Questions about the matrix below. Counting starts at 0.
1) The entry just left of 82?
2) The minimum?
3) The entry at row 0, column 0?
4) The entry at row 0, column 1?
5) The entry directly above 84?
6) The entry directly below 313?
7) The entry in row 1 and column 2?
8) The entry directly below the smallest entry?
389	195	326	677	197
310	351	332	338	313
435	407	424	456	416
462	388	433	553	400
383	238	337	575	246
392	84	292	868	82
328	253	307	364	269
286	165	250	280	212
430	465	441	394	461
437	427	432	438	434
420	431	423	409	430
449	405	431	480	421
1) 868
2) 82
3) 389
4) 195
5) 238
6) 416
7) 332
8) 269

[[-21 -39  23  -2   0  15  11  -5  13   0  39   8]
 [ 11 -11  13 -31   4  32  37  11  29  11  -2  66]
 [ 13  13   6 -41  28  11  24   0 -14   5 -32  43]
 [ 19  31 -22   8  -8 -11 -10   7  -2   1 -27  -8]
 [-14  -3  12 -18  30 -10  -2 -17 -40  -7  -7 -13]
 [ 21   8 -15  15 -33  15   8  22  49  10   1  26]
 [-29 -44  27  -1   5  10   6 -11   3  -3  43  -4]
 [ -1  21   2 -28  40 -17  -4 -16 -55  -7 -37 -10]
 [ -6  -1  18 -41  42   2  16 -14 -38  -2 -20  20]
 [ 20   7 -14  13 -31  15   8  21  47   9   1  26]
 [  4   1   7 -23  15  10  16   0  -4   3 -11  27]
 [ -9   8  11 -31  44 -14   0 -19 -56  -7 -25  -9]
 [-29 -31  28 -17  28   0   4 -20 -29  -7  22  -9]
 [ 13  -1  -9  15 -29  14   6  17  43   8   9  19]
 [  0  10  -8  11  -1 -13 -14  -3 -12  -4  -6 -23]
 [ -9  -1  -1  11   2 -14 -15  -8 -17  -6   5 -30]]
The top-left entry is -21
The top-right entry is 8
Report the minimum.
A: -56
Report the 4th-last entry, reading row by row.
A: -17
The third largest entry: 47
The entry just left of the smallest entry is -19
The entry directly below the largest entry: 43
The 2nd entry on the diagonal from the top-right corner: -2
Report the bottom-left entry.
A: -9
The entry directly below the smallest entry is -29
The 2nd entry on the main diagonal: -11
The last entry, reading row by row -> -30
Report the top entry of the column that holds the smallest entry.
A: 13
The entry just right of -12 -> -4
The second entry, reading row by row -> -39
The 5th entry from the end, reading row by row is -8
Report the entry just left of 30.
A: -18
The first entry in the row that holds the largest entry -> 11
The largest entry in the last column -> 66
The largest entry in the first column is 21
The second largest entry is 49
The third entry in reading order: 23
Report the entry directly above the smallest entry.
A: -4
Report the largest entry in the last row.
A: 11

Read these off the grid that follows.
1) Report the top-left entry.
2) Report the last entry, reading row by row.
3) Report the third entry on the diagonal from the top-right corner.
4) Report the first entry on the diagonal from the top-right corner.
5) Report the third entry in reading order.
6) Report the third-last entry, reading row by row.
7) Report the 2nd largest entry.
[[ 14 -16 -32  34  56 -43 -32  33  -6 -18  42]
 [ 14 -24  -7  48 -45 -21  40 -24  17   9 -53]
 [ 13 -33  52 -30  19 -13  38 -32  15 -15  18]
 [ 13 -24  25  -2 -31  30 -23 -11  26 -53  25]
 [ 14 -24  -8  48 -45 -23  41 -23  16  13 -54]
 [ 13  -9 -39  -3  78  31 -53 -41  13  34 -20]
 [ 14  -5 -37 -18  53  55   1 -52 -22  31  29]
 [ 13  -7 -31  25  31 -45   5  36 -10 -33   6]
 [ 13  -2 -33 -27  22  56  51 -23 -39 -28  29]
 [ 13 -20   7  14 -32   1  36 -34   8  27 -34]
 [ 14 -24  -8  48 -43 -24  41 -22  15  16 -55]
 [ 13 -23  21   2 -33  24  -7 -21  27 -38   7]
 [ 14  -5 -37 -19  51  56   6 -50 -25  27  32]
 [ 13 -10 -39   5  83  15 -66 -23  23  12 -29]]
1) 14
2) -29
3) 15
4) 42
5) -32
6) 23
7) 78

A =
[[-17 -18 -65   7   8  -3  40  -5 -14 -10 -42 -44  27]
 [-56 -15 -21  32   2  35  22  -2   8  12 -53  17 -11]
 [ 59  10  31 -48  24 -35 -32  -1   5  -4  44 -14  24]
 [-17  19  66  23 -30  27 -31   6  14  14  30  68 -54]
 [  3 -15 -61  -5   9 -16  33  -4 -17 -14 -25 -53  34]
 [-47   2  19  36 -19  37   0   3  10  13 -18  46 -38]
 [ 16  26  90  -1 -19  10 -52   7  18  14  57  66 -46]
 [-20 -10 -65  23 -21  -2  45  -1 -25 -17 -27 -39   8]
 [ 38  -2 -25 -27  10 -33   6  -2 -14 -15  14 -45  32]]
The top-right entry: 27
Give the 1st entry in reading order.
Answer: -17
Give the entry in the bottom-right corner.
Answer: 32
The entry directly above -47: 3
The entry directly below 68: -53
The largest entry in the last row: 38
The maximum -> 90
The second largest entry: 68
The first entry of the largest entry's row is 16
Give the entry just right of the largest entry.
Answer: -1
Give the largest entry in the first column.
Answer: 59
Give the 2nd entry from the end, reading row by row.
Answer: -45
The entry just left of 45 is -2
Give the last entry in the row that holds the largest entry.
Answer: -46
The entry just right of -30 is 27
The third entry, reading row by row is -65
Give the second entry on the main diagonal.
Answer: -15
Give the second entry on the diagonal from the top-right corner.
Answer: 17
Give the entry directly above the largest entry.
Answer: 19
The third entry on the main diagonal -> 31
Give the smallest entry in the last column.
Answer: -54
Give the entry directly above 30.
Answer: 44
Give the 3rd-last entry, reading row by row.
Answer: 14
Give the entry just left of the largest entry.
Answer: 26
The second entry in reading order is -18
Give the entry directly above -52.
Answer: 0
The entry just left of 9 -> -5
The entry just right of the centre entry: -4
Give the fourth entry from the end, reading row by row.
Answer: -15

Read these off the table that follows. Rows and columns are numbered from 0.
1) What is the entry just right of 47?
2) What is the entry in row 2 and column 0?
3) What is the entry just left of 22?
4) What is the entry directly above -57?
5) What is the top-left entry?
6) What is the entry directly below -7?
7) What is the entry at row 1, column 2?
8) What is the bottom-left entry?
[[ -4 -79  20  12 -59  10  40 -17]
 [ 19   6 -74  11  43 -37  28  53]
 [  1  37  -9  22  47 -45 -34  38]
 [  2 -74   0  33 -40  26  43 -39]
 [-72   5  44 -40  25  43 -42 -19]
 [-76  19   0 -71  -2  40 -33  13]
 [ -4  50  -7 -71  33  12 -57  10]
 [ 54   2 -78  26   1 -60  16  37]]
1) -45
2) 1
3) -9
4) -33
5) -4
6) -78
7) -74
8) 54

((27, 42, -34, -8, 31, 49, 27, -44, 56, -75, -19), (28, 53, -29, 9, 31, 19, 42, -14, -43, 70, 0))
The first entry in reading order: 27
The entry just left of 56 -> -44
The entry just right of the smallest entry is -19
Which number is the entry just left of 19?
Answer: 31
The entry just left of the largest entry -> -43
